Below is a small trained network, with its code and all its weights. Each question gives an input and a class and asks what happens when units are switched off, that is, made to give their printed mean instead of their output.

import numpy as np


def w(rows, s, z=0):
    codes = np.array(rows[::2]) - 128.0
    scale = np.full(codes.shape[1], s)
    scale[-1] = z or s
    return codes * scale


def f(y):
    return np.maximum(y, 0)


def log_softmax(a):
    a = a - a.max(-1, keepdims=True)
    return a - np.log(np.exp(a).sum(-1, keepdims=True))


def net(x, mask):
    res = np.array(x, float).reshape(1, 6) / 4 @ E
    y = f(res @ A[0][:, :-1].T + A[0][:, -1])
    res = res + np.where(mask, y, B[0][:, -1]) @ B[0][:, :-1]
    return log_softmax(res[-1] @ U[:, :-1].T + U[:, -1])


A, B = {}, {}
E = w([
[189,197,247,127,168,172,214,156,93],'x0',
[198,34,206,68,123,121,73,249,144],'x1',
[127,133,129,128,126,126,125,124,126],'x2',
[253,126,144,95,46,183,167,121,170],'x3',
[128,137,186,53,200,203,67,96,158],'x4',
[109,78,166,180,97,208,117,129,60],'x5',
],0.011)
A[0] = w([
[144,65,199,63,103,52,74,249,112,3],'N1',
[180,197,217,199,208,124,203,172,111,37],'N2',
[13,154,141,176,234,92,103,229,104,55],'N3',
[181,181,60,230,68,58,149,246,57,34],'N4',
[154,147,122,73,195,2,176,141,214,54],'N5',
[103,68,151,162,118,168,145,164,69,60],'N6',
],0.008,0.0069)
B[0] = w([
[169,227,170,242,186,23,182,89,135,254],'N1',
[136,2,95,147,122,64,75,79,235,240],'N2',
[142,183,46,127,73,174,155,251,147,238],'N3',
[103,192,167,55,224,160,33,176,130,234],'N4',
[31,56,209,84,15,168,146,90,6,210],'N5',
[66,108,194,203,114,161,129,140,72,182],'N6',
],0.0091,0.01)
U = w([
[108,231,117,205,138,110,203,51,149,81],'0',
[121,24,67,167,76,75,35,135,192,74],'1',
[132,179,166,47,199,200,47,150,132,147],'2',
[92,75,176,149,45,191,183,126,17,86],'3',
[203,174,93,121,12,200,184,222,187,148],'4',
[147,117,101,125,128,136,137,140,103,245],'5',
],0.011)

Each question gives the input, the list of numbers given to net, and the class t.
The units are the neurons (one row each of A and B). Each row of codes is followed by its name. A weight is (code - 128) times the scale printed after its matrix; where a second scale follows, it is the last column's (A, B and U).
mask holds one flag per neuron, in row order. A switched-off neuron (its flag False) gives its mean, the last column of its row in B, instead of its output. The means were averaged over made-up inputs and are rounded, as every weight is.
A unit's drop is (log p(t) with every unit on - log p(t) with that unit switched off) / (log p(t) with every unit on - log p(t) with every unit switched off).
The circuit of an input: a set's keep is (log p(t) with only the set's units on - log p(t) with every unit switched off) / (log p(t) with every unit on - log p(t) with every unit switched off). Starting from all 6 units, units are removed one at a time, each time the one whose removal leaves the highest keep (on an exact tie, the one counted first), for as long as the keep stays at least 0.8.
circuit, biggest first: the units of the circuit, biggest drop first
most important unit: the unit with the biggest drop
k most important neurons: the k neurons with the biggest drops, biggest first
drop when u is switched off: that unit's drop, to one decimal
input [-5,0,-6,3,2,7], class 3: most important unit	N2
input [-4,-3,3,-1,-5,-4], class 2: circuit, biggest first	(N4; N2; N1)
input [-3,-4,7,-5,-5,2], class 5: 2 most important neurons	(N1; N2)
input [-7,8,8,-8,7,2], class 0: 3 most important neurons	(N1; N2; N4)
input [4,-5,-7,5,5,-2], class 5: circuit, biggest first	(N1; N4; N3)
input [5,-1,6,-7,6,2], class 4: circuit, biggest first	(N3; N4)
input [6,-4,5,-1,5,5], class 1: 2 most important neurons	(N2; N1)
input [-3,2,7,-3,4,3], class 5: circuit, biggest first	(N4; N2)
input [2,-4,1,-6,0,4], class 4: 3 most important neurons	(N3; N1; N5)
input [3,3,-8,-4,2,5], class 5: circuit, biggest first	(N5; N4)
input [5,-3,1,1,-7,-2], class 2: 2 most important neurons	(N4; N1)
input [-4,3,3,-2,-6,-4], class 2: 2 most important neurons	(N4; N2)
input [-2,-5,4,-6,-3,0], class 4: circuit, biggest first	(N3; N1)
input [-4,4,6,-7,0,8], class 3: most important neuron	(N6)
input [0,6,-7,8,-7,8], class 3: 2 most important neurons	(N6; N3)
input [0,-3,6,2,5,-5], class 5: 4 most important neurons	(N4; N1; N6; N5)
input [0,8,4,3,6,4], class 0: 2 most important neurons	(N1; N4)
input [3,4,-1,-2,-5,-5], class 2: 2 most important neurons	(N4; N6)
input [-4,-1,3,-1,3,6], class 3: 2 most important neurons	(N2; N4)
input [4,3,-6,-4,6,-8], class 3: 2 most important neurons	(N5; N4)
input [2,-4,8,-3,-6,-5], class 5: circuit, biggest first	(N1)
input [8,-3,7,-6,5,-3], class 1: drop when N6 is switched off	0.0
input [1,6,-4,-2,-3,-1], class 0: drop when N2 is switched off	0.0
input [6,5,-8,-5,3,-6], class 5: drop when N2 is switched off	0.3
